Below are the code and all the weights of a small trained network. Each question names an input and a target symbol and asks about switching units off, where a switched-off unit gives its printed mean instead of its output.

import numpy as np


def w(rows, s, z=0):
    codes = np.array(rows[::2]) - 128.0
    scale = np.full(codes.shape[1], s)
    scale[-1] = z or s
    return codes * scale


def norm(h):
    return h / np.sqrt((h * h).mean(-1, keepdims=True) + 1e-5)


def softmax(a):
    e = np.exp(a - a.max(-1, keepdims=True))
    return e / e.sum(-1, keepdims=True)


def log_softmax(a):
    a = a - a.max(-1, keepdims=True)
    return a - np.log(np.exp(a).sum(-1, keepdims=True))


def net(x, mask):
    ids = ['ΓΞαβδζθμπτφψω'.index(c) for c in x.split()]
    T = len(ids)
    res = E[ids] + P[:T]
    u = 0
    for l in range(3):
        r = norm(res)
        for j in range(2):
            rows = slice(4 * j, 4 * j + 4)
            q, k, v = (r @ M[l][rows].T for M in (Q, K, V))
            z = softmax(np.where(np.tri(T) > 0, q @ k.T / 4**0.5, -1e9)) @ v
            o = O[l][rows]
            res = res + np.where(mask[u + j], z, o[:, -1]) @ o[:, :-1]
        u += 2
    return log_softmax(norm(res)[-1] @ U[:, :-1].T + U[:, -1])


Q, K, V, O = {}, {}, {}, {}
E = w([
[165,71,207,147,133],'Γ',
[115,110,124,148,131],'Ξ',
[221,58,132,150,26],'α',
[114,111,127,134,139],'β',
[194,181,106,136,110],'δ',
[91,162,164,151,71],'ζ',
[196,105,102,159,186],'θ',
[255,132,122,47,100],'μ',
[165,137,140,138,118],'π',
[150,122,128,151,115],'τ',
[125,203,104,84,160],'φ',
[115,154,148,99,175],'ψ',
[151,208,25,139,80],'ω',
],0.018)
P = w([
[97,144,116,53,124],'0',
[42,132,99,52,138],'1',
[27,118,94,46,136],'2',
[48,124,110,51,141],'3',
[85,127,133,85,153],'4',
[112,136,149,109,159],'5',
[125,140,149,135,166],'6',
[125,148,151,150,173],'7',
[123,155,153,179,174],'8',
[120,172,155,197,188],'9',
[112,185,156,217,198],'10',
[102,205,159,253,207],'11',
[120,197,162,206,214],'12',
],0.0038)
Q[0] = w([
[61,204,43,110,72],'0.h1',
[100,180,134,235,166],'0.h1',
[143,145,22,32,75],'0.h1',
[108,118,120,57,2],'0.h1',
[107,113,133,97,110],'0.h2',
[171,153,96,30,89],'0.h2',
[102,128,108,112,74],'0.h2',
[117,162,187,174,191],'0.h2',
],0.0074)
K[0] = w([
[173,117,127,33,113],'0.h1',
[125,254,171,161,201],'0.h1',
[97,132,99,47,60],'0.h1',
[132,70,72,74,128],'0.h1',
[111,58,133,100,140],'0.h2',
[164,87,94,72,145],'0.h2',
[126,116,151,76,155],'0.h2',
[128,140,129,177,160],'0.h2',
],0.0093)
V[0] = w([
[179,197,160,90,155],'0.h1',
[143,127,125,143,80],'0.h1',
[161,93,2,133,210],'0.h1',
[176,153,108,106,156],'0.h1',
[97,132,152,141,111],'0.h2',
[147,140,171,165,166],'0.h2',
[121,154,80,164,109],'0.h2',
[169,114,88,103,158],'0.h2',
],0.01)
O[0] = w([
[109,55,75,50,137,161],'0.h1',
[150,126,200,122,157,7],'0.h1',
[151,131,71,169,211,196],'0.h1',
[222,94,115,37,160,125],'0.h1',
[89,163,76,64,75,176],'0.h2',
[75,163,157,180,84,184],'0.h2',
[135,163,89,146,165,136],'0.h2',
[175,176,88,254,175,66],'0.h2',
],0.0052,0.0017)
Q[1] = w([
[115,92,146,105,122],'1.h1',
[122,137,180,146,208],'1.h1',
[148,20,119,210,90],'1.h1',
[99,130,184,155,150],'1.h1',
[126,82,192,144,195],'1.h2',
[120,179,38,125,231],'1.h2',
[128,111,73,101,28],'1.h2',
[181,136,1,189,141],'1.h2',
],0.0079)
K[1] = w([
[130,91,225,174,127],'1.h1',
[79,120,100,193,137],'1.h1',
[172,134,233,108,190],'1.h1',
[58,62,162,145,138],'1.h1',
[234,121,156,254,59],'1.h2',
[153,158,6,71,149],'1.h2',
[37,123,155,77,155],'1.h2',
[136,78,76,125,240],'1.h2',
],0.0069)
V[1] = w([
[81,71,86,135,57],'1.h1',
[123,208,253,71,208],'1.h1',
[83,113,153,38,221],'1.h1',
[135,66,46,104,52],'1.h1',
[28,50,181,151,166],'1.h2',
[93,55,78,48,185],'1.h2',
[194,99,60,169,57],'1.h2',
[91,179,112,99,93],'1.h2',
],0.0062)
O[1] = w([
[180,148,117,222,104,121],'1.h1',
[123,149,87,13,254,157],'1.h1',
[155,238,171,68,188,251],'1.h1',
[122,147,149,249,110,52],'1.h1',
[176,133,153,124,88,69],'1.h2',
[235,172,155,134,147,137],'1.h2',
[112,84,31,182,80,55],'1.h2',
[117,187,115,87,87,179],'1.h2',
],0.0066,0.0012)
Q[2] = w([
[108,131,9,123,85],'2.h1',
[176,172,62,161,95],'2.h1',
[2,44,189,159,236],'2.h1',
[69,103,111,166,66],'2.h1',
[138,197,1,128,103],'2.h2',
[168,46,88,46,113],'2.h2',
[162,228,201,164,109],'2.h2',
[77,160,194,170,163],'2.h2',
],0.0061)
K[2] = w([
[128,214,25,115,116],'2.h1',
[103,145,94,177,112],'2.h1',
[98,106,211,170,181],'2.h1',
[151,99,63,132,112],'2.h1',
[197,162,1,170,236],'2.h2',
[234,135,167,125,117],'2.h2',
[82,142,118,124,188],'2.h2',
[69,121,139,104,175],'2.h2',
],0.0076)
V[2] = w([
[82,94,115,156,167],'2.h1',
[70,89,108,20,145],'2.h1',
[2,128,227,173,136],'2.h1',
[94,165,46,111,145],'2.h1',
[75,118,163,52,113],'2.h2',
[124,145,151,151,55],'2.h2',
[140,144,92,84,178],'2.h2',
[68,14,85,168,93],'2.h2',
],0.0061)
O[2] = w([
[175,187,169,91,115,143],'2.h1',
[134,151,154,253,86,192],'2.h1',
[241,99,189,107,218,175],'2.h1',
[143,147,40,115,32,201],'2.h1',
[53,98,28,229,155,182],'2.h2',
[142,145,80,95,165,54],'2.h2',
[47,123,188,154,168,218],'2.h2',
[184,214,195,134,148,3],'2.h2',
],0.0039,0.0019)
U = w([
[132,67,254,104,157,4],'Γ',
[130,217,177,215,131,181],'Ξ',
[170,93,113,138,63,213],'α',
[178,209,125,98,142,114],'β',
[154,104,78,100,115,222],'δ',
[62,163,189,63,45,107],'ζ',
[198,99,71,162,210,46],'θ',
[121,121,103,119,130,53],'μ',
[96,37,133,64,116,191],'π',
[126,114,126,125,126,58],'τ',
[144,151,96,101,142,166],'φ',
[117,203,137,13,202,150],'ψ',
[153,193,16,131,80,67],'ω',
],0.01,0.0034)

Each question gives the input, a string of symbols that net reads in full, and the target symbol t.
The units are the heads (4 rows each of Q, K, V and O). Each row of codes is followed by its name. A weight is (code - 128) times the scale printed after its matrix; where a second scale follows, it is the last column's (O and U).
mask holds one flag per head, layer by layer. A switched-off head (its flag False) gives its mean, the last column of its rows in O, instead of its output. The means were averaged over made-up inputs and are rounded, as every weight is.
A unit's drop is (log p(t) with every unit on - log p(t) with that unit switched off) / (log p(t) with every unit on - log p(t) with every unit switched off).
The circuit of an input: a set's keep is (log p(t) with only the set's units on - log p(t) with every unit switched off) / (log p(t) with every unit on - log p(t) with every unit switched off). Starting from all 6 units, units are removed one at a time, each time the one whose removal leaves the highest keep (on an exact tie, the one counted first), for as long as the keep stays at least 0.8.
circuit, biggest first: the units of the circuit, biggest drop first
most important unit: the unit with the biggest drop
heads that matter: for each layer, one digit per head in row order, 1 if its drop is at least 0.15 and else 0, layers parted by /
drop when u is switched off: that unit's drop, to one decimal
input ζ Ξ ζ π Ξ ψ φ ψ Ξ, target ψ: circuit, biggest first	[1.h1]
input Ξ Ξ ω π, target ω: heads that matter	11 / 11 / 11
input τ Ξ Ξ φ ζ π, target ζ: circuit, biggest first	[0.h1, 1.h2]
input δ ψ Ξ Ξ Γ ζ Ξ, target ζ: heads that matter	11 / 01 / 00
input φ π ψ θ Ξ, target θ: circuit, biggest first	[0.h1, 1.h2]
input ψ Ξ θ Ξ ψ Ξ β ω Ξ ψ, target Ξ: heads that matter	00 / 10 / 00
input ψ Ξ Ξ τ, target Ξ: heads that matter	10 / 00 / 00
input Ξ Ξ θ Ξ, target θ: heads that matter	10 / 01 / 11
input π ψ Ξ Γ π, target Γ: circuit, biggest first	[2.h1, 0.h2]
input Ξ ζ ω ζ Ξ ψ π ψ ψ β, target ψ: heads that matter	00 / 11 / 00
input π Ξ Ξ π θ π, target θ: circuit, biggest first	[0.h1, 1.h2]
input ψ ζ Ξ Ξ β, target Ξ: heads that matter	10 / 10 / 00
input β β ψ Ξ ζ τ, target ζ: heads that matter	11 / 01 / 00
input φ π π α ζ τ Ξ ω π π τ, target π: most important unit	0.h1
input Ξ Ξ π ψ ψ π, target ψ: heads that matter	00 / 10 / 00
input Ξ ω Ξ Ξ, target Ξ: heads that matter	10 / 00 / 01
input α Ξ τ Ξ π θ β, target θ: heads that matter	00 / 01 / 00
input φ ζ π, target ζ: heads that matter	10 / 11 / 11
input Ξ φ τ θ δ Ξ π π, target π: circuit, biggest first	[0.h1, 1.h1, 1.h2]
input π Ξ ψ Ξ, target ψ: circuit, biggest first	[1.h2]
input ζ Ξ ζ π τ ψ Ξ Ξ π ψ ψ τ, target ψ: heads that matter	00 / 10 / 00
input Γ Ξ Ξ π, target Ξ: heads that matter	10 / 00 / 00
input φ α Ξ Ξ φ ψ π φ φ ψ β, target ψ: drop when 0.h1 is switched off	0.2
input π Ξ Ξ π Ξ β, target Ξ: drop when 1.h1 is switched off	0.2
input μ Ξ δ ψ π π, target π: drop when 0.h2 is switched off	0.1
input Ξ θ ψ Ξ τ, target Ξ: drop when 2.h2 is switched off	0.7
